Below are the code and all the weights of a small trained network. Each question names an input and a class and asks about switching units off, where a switched-off unit gives its printed mean instead of its output.

import numpy as np


def w(rows, s, z=0):
    codes = np.array(rows[::2]) - 128.0
    scale = np.full(codes.shape[1], s)
    scale[-1] = z or s
    return codes * scale


def f(y):
    return y / 2 * (1 + np.tanh(0.7978845608 * (y + 0.044715 * y**3)))


def log_softmax(a):
    a = a - a.max(-1, keepdims=True)
    return a - np.log(np.exp(a).sum(-1, keepdims=True))


def net(x, mask):
    res = np.array(x, float).reshape(1, 7) / 4 @ E
    y = f(res @ A[0][:, :-1].T + A[0][:, -1])
    res = res + np.where(mask, y, B[0][:, -1]) @ B[0][:, :-1]
    return log_softmax(res[-1] @ U[:, :-1].T + U[:, -1])


A, B = {}, {}
E = w([
[159,129,92,178,161,92,135,115,149,110,126,180],'x0',
[137,90,46,92,221,87,104,101,42,142,119,78],'x1',
[64,188,80,79,128,136,56,210,126,9,158,188],'x2',
[103,68,146,105,156,72,89,63,122,178,198,217],'x3',
[127,104,136,116,70,185,98,130,87,142,112,143],'x4',
[119,145,118,146,132,80,106,132,163,125,139,87],'x5',
[152,143,114,151,178,101,110,117,165,120,118,150],'x6',
],0.011)
A[0] = w([
[110,105,204,189,77,156,156,81,205,94,170,137,61],'N1',
[62,136,97,47,138,109,65,107,118,35,167,156,205],'N2',
[121,19,107,120,149,73,138,36,114,238,155,103,7],'N3',
[130,144,80,193,108,166,170,85,123,81,74,52,170],'N4',
[137,87,95,116,162,88,131,2,76,155,97,122,71],'N5',
[101,204,121,155,120,192,152,213,191,37,119,157,113],'N6',
[100,104,193,84,87,39,80,87,112,132,224,209,153],'N7',
[169,128,43,130,164,112,120,162,16,93,83,52,83],'N8',
[200,149,196,178,118,114,170,114,136,225,75,90,254],'N9',
],0.008,0.0022)
B[0] = w([
[149,109,152,120,149,97,143,151,158,164,175,163,201],'N1',
[151,101,183,126,125,127,184,212,133,131,154,167,231],'N2',
[74,160,110,196,116,208,105,76,107,92,162,87,241],'N3',
[150,59,129,141,173,97,146,198,115,161,85,134,190],'N4',
[91,148,68,164,148,176,114,91,114,69,176,115,204],'N5',
[89,162,117,133,100,182,188,125,125,74,125,86,232],'N6',
[143,114,164,86,176,92,103,141,128,136,129,180,218],'N7',
[180,47,151,99,199,120,174,159,137,141,128,182,214],'N8',
[85,66,249,94,166,120,123,178,108,130,151,231,252],'N9',
],0.011,0.013)
U = w([
[149,88,190,96,118,68,165,176,140,117,113,175,205],'0',
[148,95,166,102,176,72,116,166,84,179,166,170,12],'1',
[65,254,82,163,53,152,110,127,95,42,126,51,194],'2',
],0.0091,0.0011)

Each question gives the input, the list of numbers given to net, and the class t.
The units are the neurons (one row each of A and B). Each row of codes is followed by its name. A weight is (code - 128) times the scale printed after its matrix; where a second scale follows, it is the last column's (A, B and U).
mask holds one flag per neuron, in row order. A switched-off neuron (its flag False) gives its mean, the last column of its row in B, instead of its output. The means were averaged over made-up inputs and are rounded, as every weight is.
A unit's drop is (log p(t) with every unit on - log p(t) with that unit switched off) / (log p(t) with every unit on - log p(t) with every unit switched off).
The circuit of an input: a set's keep is (log p(t) with only the set's units on - log p(t) with every unit switched off) / (log p(t) with every unit on - log p(t) with every unit switched off). Starting from all 9 units, units are removed one at a time, each time the one whose removal leaves the highest keep (on an exact tie, the one counted first), for as long as the keep stays at least 0.8.
units of the circuit, in order: the units of the circuit, biggest drop first
k most important neurons: the k neurons with the biggest drops, biggest first
drop when u is switched off: that unit's drop, to one decimal
input [6,1,-2,8,-8,-6,6], class 2: units of the circuit, in order : [N3; N5]
input [8,8,-8,1,1,6,4], class 2: units of the circuit, in order : [N3]
input [2,5,5,0,-3,-8,-2], class 0: units of the circuit, in order : [N2; N3]
input [-8,8,5,-2,-1,-7,-5], class 0: units of the circuit, in order : [N2; N3]
input [-5,-8,0,8,0,-3,-2], class 1: 3 most important neurons : [N7; N6; N1]
input [2,6,6,0,8,-2,-7], class 0: 3 most important neurons : [N2; N3; N5]
input [0,-8,-5,3,1,-2,6], class 1: units of the circuit, in order : [N6; N1]
input [-3,7,-1,6,5,-4,-2], class 2: 3 most important neurons : [N3; N5; N9]
input [5,1,0,7,-4,2,-8], class 2: drop when N9 is switched off : 0.5
input [-8,5,-5,3,8,-6,6], class 2: drop when N3 is switched off : 0.3
input [-8,5,-1,7,-6,2,-2], class 2: drop when N3 is switched off : 0.4
input [-7,-8,-6,5,3,2,-8], class 1: drop when N6 is switched off : 0.2
